Below is a small trained network, with its code and all its weights. Each question gives an input and a class and asks what happens when units are switched off, that is, made to give their printed mean instead of their output.

import numpy as np


def w(rows, s, z=0):
    codes = np.array(rows[::2]) - 128.0
    scale = np.full(codes.shape[1], s)
    scale[-1] = z or s
    return codes * scale


def f(y):
    return np.maximum(y, 0)


def log_softmax(a):
    a = a - a.max(-1, keepdims=True)
    return a - np.log(np.exp(a).sum(-1, keepdims=True))


def net(x, mask):
    res = np.array(x, float).reshape(1, 7) / 4 @ E
    y = f(res @ A[0][:, :-1].T + A[0][:, -1])
    res = res + np.where(mask, y, B[0][:, -1]) @ B[0][:, :-1]
    return log_softmax(res[-1] @ U[:, :-1].T + U[:, -1])


A, B = {}, {}
E = w([
[26,17,38,216,118,45],'x0',
[118,115,51,58,1,189],'x1',
[130,121,128,126,127,128],'x2',
[184,196,149,173,12,12],'x3',
[94,141,178,238,69,239],'x4',
[133,131,126,129,128,128],'x5',
[125,118,133,123,124,127],'x6',
],0.0064)
A[0] = w([
[63,68,63,141,200,191,135],'n1',
[160,132,245,238,241,84,76],'n2',
[181,100,102,28,156,23,77],'n3',
[226,207,238,62,107,166,38],'n4',
[110,146,192,195,123,206,180],'n5',
[89,116,91,83,209,207,48],'n6',
[134,102,37,42,12,177,47],'n7',
[176,159,108,162,89,82,254],'n8',
[108,107,95,70,46,182,204],'n9',
[77,44,90,183,113,70,55],'n10',
[157,151,56,11,176,41,101],'n11',
[148,131,31,83,21,204,78],'n12',
[83,98,59,207,105,45,41],'n13',
[199,181,157,179,23,8,34],'n14',
[97,42,61,217,107,69,76],'n15',
[116,183,117,194,34,21,57],'n16',
[232,191,225,53,124,159,36],'n17',
[46,159,95,199,112,184,139],'n18',
[121,117,181,224,65,209,25],'n19',
[172,179,169,120,104,141,56],'n20',
[110,101,71,3,201,62,116],'n21',
],0.0067,0.009)
B[0] = w([
[97,145,202,35,90,155,223],'n1',
[40,199,99,139,163,42,200],'n2',
[117,146,137,203,46,156,175],'n3',
[139,158,15,132,160,195,181],'n4',
[205,67,140,163,92,85,223],'n5',
[34,165,207,66,94,193,165],'n6',
[47,199,129,192,198,64,181],'n7',
[185,19,191,18,161,99,255],'n8',
[145,116,139,134,193,43,242],'n9',
[184,178,21,133,174,213,172],'n10',
[155,104,151,240,68,159,191],'n11',
[64,174,128,150,161,56,190],'n12',
[148,183,58,114,139,216,166],'n13',
[2,152,218,86,111,217,177],'n14',
[161,149,44,108,163,191,191],'n15',
[81,157,186,60,128,188,172],'n16',
[114,137,23,136,148,177,175],'n17',
[197,100,133,165,99,103,196],'n18',
[132,121,159,200,77,158,157],'n19',
[93,139,90,121,129,182,143],'n20',
[175,113,171,192,46,125,203],'n21',
],0.0076,0.0083)
U = w([
[152,151,6,117,149,203,39],'0',
[155,102,137,99,139,104,254],'1',
[160,100,139,103,139,106,237],'2',
[156,105,135,98,136,105,226],'3',
[71,143,190,66,101,180,5],'4',
[161,125,144,237,51,131,22],'5',
[74,185,109,169,186,30,35],'6',
],0.012,0.009)

Each question gives the input, the list of numbers given to net, and the class t.
The units are the neurons (one row each of A and B). Each row of codes is followed by its name. A weight is (code - 128) times the scale printed after its matrix; where a second scale follows, it is the last column's (A, B and U).
mask holds one flag per neuron, in row order. A switched-off neuron (its flag False) gives its mean, the last column of its row in B, instead of its output. The means were averaged over made-up inputs and are rounded, as every weight is.
A unit's drop is (log p(t) with every unit on - log p(t) with that unit switched off) / (log p(t) with every unit on - log p(t) with every unit switched off).
The circuit of an input: a set's keep is (log p(t) with only the set's units on - log p(t) with every unit switched off) / (log p(t) with every unit on - log p(t) with every unit switched off). Starting from the 12 units with the biggest drops (on a tie, the unit counted first), units are removed one at a time, each time the one whose removal leaves the highest keep (on an exact tie, the one counted first), for as long as the keep stays at least 0.8.
units of the circuit, in order: the units of the circuit, biggest drop first
unit that matters most: the unit with the biggest drop
top k neurons: the k neurons with the biggest drops, biggest first
drop of u: that unit's drop, to one decimal
input [-8,4,-7,4,4,2,8], class 0: unit that matters most => n4
input [-7,2,-1,3,-3,4,0], class 0: top 2 neurons => [n4; n17]
input [4,-2,7,7,6,5,5], class 3: top 2 neurons => [n8; n1]
input [7,1,-6,-6,-4,4,-5], class 0: top 2 neurons => [n10; n15]
input [-8,5,-8,2,-3,4,4], class 0: top 2 neurons => [n4; n17]
input [7,-3,7,0,-3,6,6], class 0: top 3 neurons => [n10; n15; n13]
input [-5,-8,0,8,7,1,-1], class 4: top 4 neurons => [n14; n16; n9; n8]
input [-6,3,4,1,-7,6,2], class 5: units of the circuit, in order => [n11; n3]
input [7,3,5,0,-8,5,-5], class 5: top 2 neurons => [n21; n11]
input [6,6,7,8,2,4,-3], class 4: top 2 neurons => [n14; n16]
input [-3,6,1,-2,-3,-4,-4], class 6: top 2 neurons => [n7; n12]
input [-5,4,6,-6,8,4,1], class 5: units of the circuit, in order => [n8; n5]
input [0,2,-4,-7,-3,0,-6], class 4: units of the circuit, in order => [n6; n1]
input [-6,-4,-1,7,2,-5,-3], class 4: top 3 neurons => [n14; n9; n16]
input [-5,-3,4,8,-3,6,4], class 4: units of the circuit, in order => [n14]
input [-2,6,-5,1,-5,-3,3], class 6: units of the circuit, in order => [n7; n12]
input [6,1,-3,-4,-3,6,-1], class 0: units of the circuit, in order => [n10; n15]
input [8,-5,-4,-1,-5,3,-5], class 0: units of the circuit, in order => [n10; n15]
input [6,8,7,0,-6,4,-6], class 6: top 4 neurons => [n7; n12; n9; n5]
input [6,2,0,-8,2,-1,-5], class 4: unit that matters most => n1
input [-8,-5,0,3,-4,-5,7], class 0: top 2 neurons => [n4; n17]
input [-5,7,1,-5,-2,-2,0], class 6: units of the circuit, in order => [n7; n12; n9]
input [-7,8,2,-4,4,2,-7], class 6: top 3 neurons => [n12; n7; n9]
input [-2,-8,-5,-6,1,-3,2], class 6: top 2 neurons => [n2; n8]
input [4,4,-1,-6,0,5,-3], class 4: top 2 neurons => [n1; n6]
input [-2,-1,-5,-5,-7,4,5], class 5: drop of n11 => 0.3
input [0,-6,-4,6,6,5,0], class 4: drop of n14 => 0.8
input [8,8,-4,6,-5,2,-3], class 0: units of the circuit, in order => [n13]
input [-7,4,1,-4,-3,2,1], class 0: drop of n15 => -0.1
